Here is a tiny trained network, its code and every weight. The questions are about switching its units off for an input and a class, where a switched-off unit gives its printed mean instead of its output.

import numpy as np


def w(rows, s, z=0):
    codes = np.array(rows[::2]) - 128.0
    scale = np.full(codes.shape[1], s)
    scale[-1] = z or s
    return codes * scale


def norm(h):
    return h / np.sqrt((h * h).mean(-1, keepdims=True) + 1e-5)


def f(y):
    return np.maximum(y, 0)


def log_softmax(a):
    a = a - a.max(-1, keepdims=True)
    return a - np.log(np.exp(a).sum(-1, keepdims=True))


def net(x, mask):
    res = np.array(x, float).reshape(1, 3) / 4 @ E
    u = 0
    for l in range(3):
        y = f(norm(res) @ A[l][:, :-1].T + A[l][:, -1])
        res = res + np.where(mask[u : u + 10], y, B[l][:, -1]) @ B[l][:, :-1]
        u += 10
    return log_softmax(norm(res)[-1] @ U[:, :-1].T + U[:, -1])


A, B = {}, {}
E = w([
[3,139,113,70,120,171],'x0',
[130,110,15,174,82,138],'x1',
[63,82,131,194,198,28],'x2',
],0.0038)
A[0] = w([
[25,128,101,168,190,135,105],'0.n1',
[128,85,115,160,137,132,26],'0.n2',
[94,114,28,165,129,166,138],'0.n3',
[64,116,216,161,182,71,132],'0.n4',
[145,124,148,205,74,225,1],'0.n5',
[166,140,194,2,87,144,138],'0.n6',
[129,118,203,27,151,77,79],'0.n7',
[227,70,80,110,153,70,104],'0.n8',
[96,201,84,97,88,210,100],'0.n9',
[100,148,184,42,143,90,83],'0.n10',
],0.0036,0.0089)
B[0] = w([
[177,109,158,129,97,120,183],'0.n1',
[21,210,98,199,69,123,128],'0.n2',
[154,155,150,145,194,172,211],'0.n3',
[180,107,108,73,130,123,253],'0.n4',
[40,62,2,23,66,135,128],'0.n5',
[170,95,101,95,150,94,247],'0.n6',
[126,171,126,144,203,158,157],'0.n7',
[151,81,161,162,119,181,171],'0.n8',
[158,102,157,150,101,88,181],'0.n9',
[140,145,123,173,159,140,152],'0.n10',
],0.0068,0.0029)
A[1] = w([
[118,112,168,163,121,205,136],'1.n1',
[55,88,125,160,175,53,105],'1.n2',
[103,132,53,182,93,141,94],'1.n3',
[2,144,111,81,126,157,136],'1.n4',
[169,134,111,144,206,170,134],'1.n5',
[82,97,106,150,137,51,98],'1.n6',
[136,205,147,174,45,18,2],'1.n7',
[176,66,91,95,127,118,138],'1.n8',
[118,173,221,169,131,109,79],'1.n9',
[76,219,131,159,27,30,4],'1.n10',
],0.0068,0.012)
B[1] = w([
[104,113,123,110,129,124,165],'1.n1',
[175,136,99,98,128,93,194],'1.n2',
[102,167,106,156,169,167,154],'1.n3',
[162,103,170,163,103,136,204],'1.n4',
[83,122,126,123,115,124,236],'1.n5',
[124,111,111,103,136,111,159],'1.n6',
[56,239,83,237,250,15,128],'1.n7',
[89,118,128,128,126,122,254],'1.n8',
[115,132,121,121,127,155,129],'1.n9',
[141,162,92,120,131,168,128],'1.n10',
],0.013,0.0042)
A[2] = w([
[114,150,186,85,103,229,119],'2.n1',
[122,212,80,220,164,169,3],'2.n2',
[197,79,214,244,61,125,36],'2.n3',
[108,107,181,94,158,86,121],'2.n4',
[143,215,84,53,56,145,44],'2.n5',
[131,101,83,211,170,103,131],'2.n6',
[132,153,62,193,132,198,52],'2.n7',
[196,205,82,46,24,139,65],'2.n8',
[122,253,70,160,215,124,39],'2.n9',
[132,225,232,113,244,151,33],'2.n10',
],0.0067,0.0038)
B[2] = w([
[158,110,124,171,136,72,222],'2.n1',
[77,228,65,190,191,232,153],'2.n2',
[127,71,243,189,2,183,214],'2.n3',
[134,162,96,146,105,176,253],'2.n4',
[180,88,122,96,173,52,167],'2.n5',
[144,157,155,68,126,153,216],'2.n6',
[167,211,158,138,188,143,175],'2.n7',
[75,97,95,84,195,54,197],'2.n8',
[151,117,230,149,108,170,143],'2.n9',
[82,247,15,215,181,236,182],'2.n10',
],0.0083,0.0039)
U = w([
[232,33,35,18,240,5,164],'0',
[162,241,43,191,232,249,168],'1',
[206,26,251,206,3,182,169],'2',
[8,63,77,53,63,186,145],'3',
[113,252,166,120,47,26,4],'4',
[112,243,162,125,52,27,4],'5',
[111,246,168,121,53,29,4],'6',
[112,247,165,123,50,27,4],'7',
],0.014)

Each question gives the input, the list of numbers given to net, and the class t.
The units are the neurons (one row each of A and B). Each row of codes is followed by its name. A weight is (code - 128) times the scale printed after its matrix; where a second scale follows, it is the last column's (A, B and U).
mask holds one flag per neuron, layer by layer. A switched-off neuron (its flag False) gives its mean, the last column of its row in B, instead of its output. The means were averaged over made-up inputs and are rounded, as every weight is.
A unit's drop is (log p(t) with every unit on - log p(t) with that unit switched off) / (log p(t) with every unit on - log p(t) with every unit switched off).
The circuit of an input: a set's keep is (log p(t) with only the set's units on - log p(t) with every unit switched off) / (log p(t) with every unit on - log p(t) with every unit switched off). Starting from the 12 units with the biggest drops (on a tie, the unit counted first), units are removed one at a time, each time the one whose removal leaves the highest keep (on an exact tie, the one counted first), for as long as the keep stays at least 0.8.
units of the circuit, in order: the units of the circuit, biggest drop first
unit that matters most: the unit with the biggest drop
k most important neurons: the k neurons with the biggest drops, biggest first
k most important neurons of layer l: the k neurons of layer l with the biggest drops, biggest first
drop when u is switched off: that unit's drop, to one decimal
input [1,-1,2], class 3: unit that matters most => 0.n4
input [4,4,-3], class 1: 3 most important neurons of layer 0 => 0.n4, 0.n9, 0.n3
input [-8,8,0], class 1: 3 most important neurons => 1.n4, 1.n3, 2.n2
input [7,0,-6], class 2: 3 most important neurons => 1.n4, 0.n4, 1.n2
input [-6,-8,-6], class 1: 3 most important neurons => 2.n10, 1.n4, 1.n2
input [-5,0,-5], class 0: 2 most important neurons of layer 0 => 0.n9, 0.n1
input [-3,-4,2], class 1: 2 most important neurons => 1.n4, 1.n2
input [1,-3,-2], class 3: 3 most important neurons => 0.n6, 1.n5, 0.n3
input [-2,3,0], class 3: 2 most important neurons => 1.n5, 1.n1
input [7,-7,6], class 1: 3 most important neurons of layer 0 => 0.n4, 0.n7, 0.n6
input [-7,-7,1], class 1: 3 most important neurons of layer 0 => 0.n9, 0.n1, 0.n7
input [8,-3,6], class 2: 2 most important neurons => 1.n4, 0.n6
input [8,8,-2], class 1: 2 most important neurons => 1.n3, 2.n2
input [-7,2,6], class 2: units of the circuit, in order => 2.n3
input [-7,7,6], class 1: 2 most important neurons => 1.n4, 1.n3
input [-1,-3,1], class 3: 4 most important neurons => 1.n5, 0.n4, 0.n3, 1.n8
input [8,7,-1], class 2: 2 most important neurons => 1.n4, 2.n3
input [3,4,2], class 1: 4 most important neurons => 1.n3, 0.n4, 0.n6, 1.n8
input [-2,-1,2], class 3: 2 most important neurons => 1.n4, 2.n3
input [1,1,0], class 3: units of the circuit, in order => 1.n5
input [-3,-3,3], class 3: 3 most important neurons of layer 1 => 1.n4, 1.n2, 1.n8
input [5,-4,2], class 2: 3 most important neurons => 1.n4, 0.n3, 1.n3
input [6,7,-7], class 0: 2 most important neurons of layer 2 => 2.n5, 2.n8
input [-3,-2,-2], class 3: 2 most important neurons => 1.n4, 2.n3
input [-2,-3,1], class 3: 2 most important neurons of layer 1 => 1.n5, 1.n8
input [-6,-5,-7], class 0: drop when 1.n4 is switched off => 1.3
input [8,-6,2], class 2: drop when 1.n4 is switched off => 2.4
input [5,2,0], class 2: drop when 1.n4 is switched off => 0.1
input [8,5,3], class 2: drop when 2.n1 is switched off => 0.0
input [-8,-5,-8], class 0: 3 most important neurons of layer 0 => 0.n9, 0.n6, 0.n1
